Each row has a class, written after it, and each block has its own classes.
[ 2  0  2  1  0 -1  2  1 -1  0 -1 -3  4 -1  5  3  0  8  1 -1 -2  6 16  9
  5  0  5  8  0 -1  0  2 11  1 -1  3  1 -3 11 -1 -2 -2  2 -1 -1  3 -6  2
 -8 -2  1  0  0 -1  1 -2  1 -4 -1 -1  1  0 -7  2] -> Z
[-3  0  1 -8 -1  4  1  2  3 -3  3 -2  1 -2 14  2 -1 -4  4  0 -3 -4 14  4
  2 -1  4  4  1 -1  3 -3  4 21  2 -2 -1 -3 -1  2  6 -5  0  0 -4 -1 -2 -1
 -5 -1 -1 -4  1  6  3 -2  0 -5  8 -3 -1  1 -6  3] -> Z
[ 0 -1  0  0  0  2  0  1 -3  0 -1 -1  2  0  1 -2  0  5 -1 -1 -2  0  5  2
  0  0  2  4 -2 -2  0  1  4 -4  1  0  0 -3  4  0 -5 -1  2  1 -2  1 -8  0
 -2 -1  0 -3 -1 -2  2 -2  2  1  0  2  0  0 -7  1] -> P
[  2   0   1   6   6   9  -5   1  -5   2   1   0   2  -4  23   3  -1  14
  -2  -2   0   1   0  15 -12  -3   1   7   0   0   7   1  16  -4   5  -4
  -1  -3   8   5  -9 -13  -1   0   4  -2  -9   2  -1   1  12   0  -5  -3
   3  -5   2   0   2   6   2  -1 -20  -5] -> Z
[ -2   0   0  -3   0   1   2   2   0  -2   0   0   4   0   2   0  -1   1
   2   0  -1   0  17   2   2   0   3   5  -2  -1   0   0   4   7   1   2
   0  -4   2   0  -2  -1   0   1  -5   2 -11  -1  -6  -1  -1  -2   0   0
   5  -3   3  -1   2   1   0   0  -8   2] -> J
[  1  -1   1  -1  -2   1   1   1  -1  -1  -1  -4  -1   2  -4  -4  -1   3
  -2   0   0   0  -4  -1   4   0   2   4  -1  -2  -4   1   2 -17   1   2
   2  -2   2  -2  -1   5   5   0  -1   0  -2  -1   1  -3  -3  -6   2   2
   1   2   3   1  -1   1   0   0  -2   1] -> J
[ -2  -3   0   1  -1  -2   2   1  -3  -2  -3   1   6   3 -13  -3   0   4
  -1  -3  -1   3  22  -1   4   3   3   5  -6  -3  -3   3   3  -5   0   5
   3  -5   3  -1 -10   5   1   2  -9   4 -21  -1  -7  -2  -2  -2   1  -7
   2  -3   5   2  -2   5   0   0  -2   3] -> J
[ -2  -2   1   0  -1   0   1   1   0  -2   0   1   5   2  -4  -4  -1   3
   1  -1  -2   1  17   0   2   2   3   5  -4  -2  -1   3   3   0   1   2
   2  -4   1   0  -6   2   1   2  -6   3 -14  -1  -5  -2  -1  -3   1  -3
   3  -3   3   1   0   4   0  -1  -8   3] -> P
[  1  -1   2  -3   1   4   1   2   1  -2   1  -4   3  -2  20   5  -1   8
   2   0  -3   4  17  13   3  -2   6  11   1  -2   3  -1  15  10   2   0
  -1  -4  11   0   4  -7   2  -2   0   0  -4   3 -10   0   2  -2  -1   5
   4  -2   1  -7   4  -2   1   1 -12  -1] -> Z
[ 0 -1  0 -2 -2 -1  1  0  0 -1 -1 -1  3  1 -5 -1 -1  1 -1  0 -1  0  9 -1
  4  1  1  3 -1 -2 -2  1  1 -5  0  2  0 -2  2 -1 -1  4  2  0 -4  2 -6  0
 -3 -2 -3 -2  2  0  1  0  1  1 -1  0  0  0 -2  3] -> J
[  1   0   0   6   3   3  -1   2  -3   1   0   1   3  -1  11   2  -1  10
   0  -2  -1   3   8   9  -5   0   1   5  -1   0   4   2  10  -2   2  -1
   0  -2   7   2  -8  -7  -1   1   1   3 -10   1  -5   1   7   3  -3  -5
   3  -5   1   0  -2   5   2   0 -12  -1] -> Z
[  0  -1   0  -1   1   2   1   1  -1  -1  -1  -1   5   0   7   1  -2   7
   0  -1  -2   1  17   7   2   0   5   9  -2  -2   1   1  10   2   1   1
   1  -4   7   1  -4  -2   2   0  -3   2 -12   0  -7  -2   1  -2   0  -2
   3  -4   3  -2   1   3   0   0 -11   2] -> P
[ 2 -1  0  4  2  2  0  0 -3  2  0 -1  2  0  7  0  0 10 -2 -1  0  3  2  7
 -2 -1  2  5  0 -1  2  2  6 -9  1  0  0 -2  8  0 -6 -3  0  1  2  0 -5  2
 -3 -1  4  0 -1 -3  1 -2  1  0 -2  2  1  0 -9 -1] -> Z
[  1   0   1   0   1   8   0   1  -2  -1   0  -4   1  -2  17  -2  -2   8
  -2  -1  -1  -3  -3  10  -3  -3   3   8   0  -3   1   0  11 -12   4  -1
   0  -3   5   1  -3  -4   4   1   1  -2  -4   1   0  -3   2  -7  -2   5
   3   0   4  -1   3   2   0   0 -13  -1] -> Z
[ -1  -2   0   5  -1   4   0  -1  -5  -3  -2   0   2   4  -8  -7   0   7
  -5  -2   0  -2  -5  -3  -3   0   1   2  -4  -3  -3   3   0 -23   2   2
   2   0   0  -1 -12   4   2   3  -2   2 -14  -1   2  -2   0  -5   0  -5
   1  -1   5   6  -3   7   0  -1  -9  -2] -> J
[  2  -2   0   6   4   3  -2   1  -4   2   0   1   2  -3  14   2   0  11
  -2  -2  -3   3   5   9  -6  -3   1   5   1  -1   5   2  12  -3   3  -1
   0  -2   8   2  -8  -8  -1   0   3   0  -8   2  -3   1   7   1  -4  -4
   2  -3   1  -1  -1   4   2   0 -13  -3] -> Z
[  3   0   0   3   1   0   1  -1  -2   1  -1  -2   1  -1   3   1  -1   8
  -2  -1   1   4  -2   5   0  -1   1   5   1  -1  -1   2   7 -11   0   2
   0   1   8  -1  -2  -2   2  -2   4   0   0   2  -2  -1   1  -1   0  -1
   0   0   1  -1  -3   0   1   0  -3  -2] -> P
[  0  -1  -1   4  -1  -3   1  -1  -2   1  -2   1   2   2 -14  -3   0   3
  -2  -1   1   3   2  -4   2   2   1   0  -3  -1  -4   3  -1 -14  -2   4
   2   0   1  -2  -7   5   1   1  -2   3  -7   0  -1  -1  -2   1   1  -6
  -1   0   2   3  -5   3  -1   0   0   0] -> J
[  4  -1   1   4   1   2   0  -1  -3   1  -2  -5   0   0   3  -1  -2  12
  -4  -1   0   4  -8   6   2   0   3   7  -1  -3  -2   3   8 -23   0   2
   1  -2  10  -2  -4   2   6  -1   4   1   0   2  -1  -4   0  -4  -2   0
   0   1   3  -1  -5   1   1   0  -4  -2] -> P

Next block, with new classes.
[  3   2   0   6  -2   1  -1  16  -1   1   2  -4  11  -1  -2  -2   5   1
   1   5   3   0  -2  -3   7  -4  -4  -2  -1  -4  -2  -2  -5  -2  -8  -6
  -2   7  11   3   0  -3   1   6   0  -1   4   3   6   1   2   7   0   5
  -1  -4   0  -2   4  12 -12   3  -1  -2] -> M
[ -1  -1 -11   1  -1  -2   1  10  -3   3   2  -1  12  -1 -14  -3   8   5
   1   0   4   0  -3  -2  11   1  -3   4   8  -2  -2   4  -4  -4  -4  -8
   1   6   5   3   1   7   3  -5   0   9   7  -3   2   8   1  -1   3   2
   4  -2 -10  -3   6   3 -11   3 -14   2] -> M
[  3   4  -4   1   0   1  -3  17   2   4   5   0  17  -3  -9  -3   9  -1
  -2   3  -1  -2  -5   1  10  -3  -2   6   3   0   1   1  -8  -1  -6  -7
   1   6   4   2  -2  -7   0   5   0   2   1  -5   4  10   4   3  -1   5
   1  -6  -9  -3   7  12 -12   1  -5   0] -> M
[  2   3  -7   4  -3   0   0  10   1   3   6  -5  13   2  -2  -3   5   5
  -2   1   0  -1   2  -5  12  -3   2   1   9  -3   1  -2  -5  -3  -5  -6
  -1   6   6   2   1  -1  -2   6   0   2   4   2   6   4   4   5   5   4
   1  -1  -3  -5   4   7 -13   2  -8  -1] -> M
[ -1   2 -12   3   0  -2   0   2   2   3   3   0   9   1 -12  -5   4   3
   0   3  -8  -1   4  -2  11  -1  -3   3   1   0  -1   3  -1  -4  -4  -2
   2   7   4   4   6  -3   0   4   0   4   5  -3   7  -1   1  -1   6   6
   2  -4  -7   0   5   5 -12   3  -4  -8] -> M
[  4  -7 -10  -4   0  -1   4   2  -4   4  -5  -2   0   8  -1   6  -4  12
   1   1   8   3  -9   7   9   7  -2  -2   0  -3   1   0   7  -6   0   4
   3   3  -3   1  -7   3   0  -7   1  -2   4  -2  -1   1  -6  -4   3   4
   3   3   4  -2  -1  -2   2  -4 -11   2] -> H
[  2   2   3   5   0  -1   2  19   4   2   4  -1  19   9  -6  -4   0   0
   1   3   2  -2  -1   0  12  -4  -3   1  -1   2   3   1  -8  -6  -4   3
  -2   3   4   4   0 -12   0   3   1  -1   3   3   3   1   0   3   4   2
   4  -5  -5   2   3  13  -7   0  -2  -7] -> M
[  3   2   0   3   4  -1  -2  23   2   6  -1  -2   9   4  -5   4  -6   6
   4  -7   5   3   5   4  16   0  -7  -4   0  -5   0  -3   5  -5   0  18
   5   0  -1 -13   0  -6  -3  -9  -1  -5  10   8   3  -5   0   2  -1  -2
   5  -1   2   0  -1  13  -5  -6   0  -2] -> H
[ 2  1 -9  8  3  0  1  9  3  6  4 -3  7  6 -4  3 -1  4  3 -2  4  1  0  3
 12  4 -1  1  7 -4 -2 -3  3 -5  1  7  1  7 -3  0 -2  0  0 -3  1  1  6  1
  0  0  4 -2  2  0  5 -3 -1 -3  1  5 -5 -2 -8  0] -> H
[ 0  1 -3  2  2  0 -1  5  0  3 -1 -3  4  7  2  4 -5  4  2 -4  2  2  2  3
  7  1 -4 -3  6 -3  0 -3  3 -3  2 12  0  4 -4  1 -5  0 -1 -1 -1 -2  6  2
  2 -2 -1 -1 -3 -1 15  2 -7 -4 -3  3 -3 -1 -2  0] -> H
[ 1  1 -8  0  0  0  1  6 -3  0  2 -4 10  0 -4 -5  5  4 -2  0  2  0 -3  0
 11  2 -6  0  1 -4 -2 -5 -3 -2 -7 -4 -1  4  2  6  2  0  1  3 -4  0  2 -1
  5  4  2  1  0  5  2 -6 -5 -1  5  7 -9  0 -9 -2] -> M
[ 0  0 -4 -1  0 -3  4  0 -1  1 -3 -3 -3  5  3  2 -7  9  3 -7  2  4  8  3
 15 -1 -2 -1  4 -8 -1 -5 11 -4  2 11  1 -1 -2 -1  0  2  5 -9  2  2  6  1
  2 -7 -2  0  0 -3 -2  3  6  0 -4  4 -3 -5  0 -2] -> H
[  3  -1  -2  -1   2  -3   2  19 -15   3  -1  -5 -11   1  -7   5  -3  11
   4  -8   7   5   9   4  10   3  -1  -5   2 -10  -3  -9   7  -4   3  11
   1  -1   5  -1  -1   2   0 -10   0  -5  11  10   4  -6  -1   2   1  -1
   3   4   7   1  -4   7  -1  -5   5   1] -> H
[-1  2 -3  1  1  0 -2 -5  3  1  6 -3 15  3 -4 -4  2 -2 -3  4 -4 -3 -2 -1
 -2  0  0  1  4  4  2  2 -3  1  2  1 -2  5 -7  5  2 -4  0  7  1  4 -3 -6
 -1  6 -2 -1 -1  3  2 -6 -6  0  4  2 -5  2 -8 -2] -> M
[-2  0 -6  1  6 -2  4  8 -3  3 -2 -3 10  5 -9  0 -4  6  8 -1  0  1  1  3
 15  1 -3 -2  1 -7 -3  0  7 -5 -4  6  3  1  1  4 -1 -1  1 -5  1  2  7 -1
  2 -4  1  0  3  1  4 -4  0  2  4  7 -5 -1 -5 -1] -> H

Next block, with new classes.
[  2  16  -5  -6   0   0   3  -4   3   8   3  -2  -4   2   2   1   3  -8
  -9  -3 -10  -1   7  -6  -1   5  -2   3  -4   1  -3   1  -5   0   1   6
 -12 -13  -3   1   1   0  -6  11   2  -1 -53  -8   6   3   3   5   1   6
 -14  14   0   6   5   3  -2  -1   6  -2] -> A
[ -3   9  -8 -17  -6  -3  -4  10   2   7  -8  -2 -11   1  12  -2  29  -1
 -10   4  -8   0   8  -6  -3  -6  -4  -5   6   0  -8   0  -2  -2   4  12
  -6  -9   6   3   5 -12  -6  -3   0  -8  -1  -1   7  13  -1  -5  -6  10
 -13  -2   6   9  -1   3  -3   1   4   4] -> A
[  1  -6  -1  -9  -4  -5  -5   7   3   2  -8  -7   2   3   5   0   8   5
  -4  -1   3  -4   5  -3   5   4  -1   5  -3   2  -9 -17  -6   1   7   5
 -10  -4  -3   3   0   5  -6 -15  -3   3   0   8  -3  12  -9   0   7   2
  -8  -3  -2   5  -2   6  -4  -5   6   4] -> N
[ -2   2  -9  -5  -7  -7 -12   5  -2   9   0  -4   9   2  10   7  10   7
 -13 -11   2 -14  12  -3   0   0  -2   6  -1   3 -11  -2  -5   1  11  21
 -13  -6  -1  -3   7   1 -15 -32  -1  -8  -2  -7   7   4 -10  -2   6  25
  -9   3   4   8 -13  17   0 -10   6  -9] -> N
[ -4   1  -1 -10 -10  -9   4  16   5   7  -6  -6   2   2   7   2   7 -15
  -4  -9   3   0   4   1  -3   3 -10   0  -4   3 -13 -12  -6   7   7   3
 -10 -12  -1   0  -1  -6 -15   5   3  -3  -4 -12  -3   3  -2   0   1  12
 -10   5   3   5  -1   1  -6  -9   2  -5] -> R
[ -1  -1   0   7 -14 -12   8  -6   9   1  -8  -1   6   5   1   4   7  -3
  -6 -11   8  -6  -7   3  -2   7  -6  -4  -2 -11   2  -3   4   5  18  -2
 -13  -5  -9  -3   6   0  -4   1  -2   4  -3  -2  -7   4  -4   4   4  12
   1  19   1 -11  -4  -3   2   2   1   1] -> R
[  4  -1   0  -6  -7   3  -7   7  -4   2   1   9   8  -1   9   8  11   3
  -6   0 -11  -4   8   3  13  -3   3   0   2  -1 -10  -4  -3   0  11   3
  -2  -4  -4  -3   3  -2 -14 -18  -1  -9 -11  -4  10   3 -10   5  10  10
  -6  11  -5   3   0  10   0 -10   4  -5] -> N
[  0  -6  -1   4 -24 -10   5   8   4   7 -15 -12  11  10  -6   7  16  11
 -14  -9  10  -9  15   1  -1   2  -3   6   0   0 -13 -16 -14  16   3 -13
 -18  -2 -21   5   2   7  -2 -14  -3  20   3 -14 -15  20   4 -20   6  -1
  -5   3   8 -17   9  -2 -10  -3  11  -3] -> R
[  2   5  -5  -7 -27  -7   5  10   5   7 -13  -9  -4   2  10   4  13   2
 -10  -6 -15  -4  17   0 -11   0  -7   3  -7  -1 -17  -6 -10  12   2  -1
 -24  -5 -10   0   6   0 -10  -6  -4   1  -2 -12  -3  19   3  -9   2  10
  -1  11  -2   7   3  19  -5  -4  22  -6] -> A
[ -3  -1  -3  -6  -7  -7   2   0   1  -2  -3   1   6   5  12   3   9   0
  -1  -5   5   0   9   1  -6   2  -6   7   2  -3   1  -9   5   2   9   9
  -6  -3   0   0  -2 -15   0  13   5   1  -8  -3  -3  -5 -15   6   1  12
   1   3   3   5   3  -3  -3   2   2   2] -> R
[  3   8 -10  -6  -5  -2  -4  16  -1   7  -7  -6  -1   4  11   3   4   2
  -3  -5   5  -5  -7   0  -2   1   0   4  -4   0  -1   3  -1   8  11   8
  -8  -7  -3   3   3 -13 -18 -15   2  -9  -1  -8   2   3 -10   0  -5  15
 -13  -6   5   8 -15   6  -4  -5   5  -6] -> N
[ -3  -4  -3 -11 -14 -14   6   2   2   2  -8  -7  -3   4  11   5   9  -6
  -5  -8   1  -4   3  -2   0  11 -16   2   3  -3   4  -9   1   8  10   6
 -14   3  -4  -1  -1  -1 -17   0   3  -3  -4  -5   0   1 -11  12  -2  24
  -2  21  -4   4  -9   4  -1  -6   6  -4] -> R
[ -1  12 -14  -8  -2  -7  -2   1   5  -1   1  -2   0   1  17   3  11   7
  -7 -12  -9  -8   8  -5   0  -2  -4   7  -4   1   0 -11  -1  -1   9   2
  -7  -1  -2   5   6 -10  -6  -6  -2   2  -1   3   1  13 -21   3   2  -1
 -15  -6   2  -2 -16   5  -3   5   4   4] -> N
[  4  12  -8 -17  -7  -2  -3   7  -4   8  -2   3  -3   1  19   8  10   0
  -8  -5 -14  -7   9  -4   7   5  -5   3  -1  -3  -9 -10  -2   0  13  17
  -9  -7  -2  -7   5  -9 -16  -7  -1  -6  -7  -7   5   4 -18  10  -5  30
 -15  18   0   2  -1  10   0  -5  -2  -6] -> A
[ -1  -2  -6 -11 -18 -13  -3  15   4   2 -30  -9  -6   3   3   4  15   1
  -8   0  -1  -2  12  -2   1   5 -12   4  -4  -5 -11  -9  -5   9   9   7
 -12  -8 -10   1   4   4  -6  -2  -5  -2   1  -8  -4   9  -3  -9   0  12
  -6   5  -2   9  -3   4  -2  -9   1   2] -> R
[  0  15 -13 -21  -6 -11  -2   8  -2  13  -3  -2 -10   3  27  16  -1  -3
 -15 -11  -8  -1   2   0 -13  -1  -8   2  -4   1 -16   2   3  10  17  16
 -24 -12   4   2   2  -6 -29  -7  -1  -6  -6  -5  11  13 -10   9   0  31
 -18  18  -4   9  -3   8  -8  -1  11  -6] -> A
[  2   1  -1   2 -17  -9   1   2  -6   2 -13  -2  11   4  -6   6   3  -6
  -8  -9   5  -2  -4   4 -14   7  -9   3   4  -5   7   2  -6   3   6   1
  -3 -14  -7 -13   5  -5  -3  14   1   0  -2   0   1  -5  -3  -3  -1  13
  -9  21   3   1  -5  -7   0   4  -2 -10] -> R
[  4  15  -6 -19 -12 -10  -3  10   4  14  -4  -6  -2   2  21  10  11   1
 -17  -6 -17 -15  11   1   4   5  -9   0  -5   4 -24  -3  -5   6  13  15
 -15  -8  -4  -3   7  -3 -26 -15   1  -9  -8 -17  10   4 -15   8  -3  43
 -13  30  -3   8   2  10   3 -12  10 -10] -> A
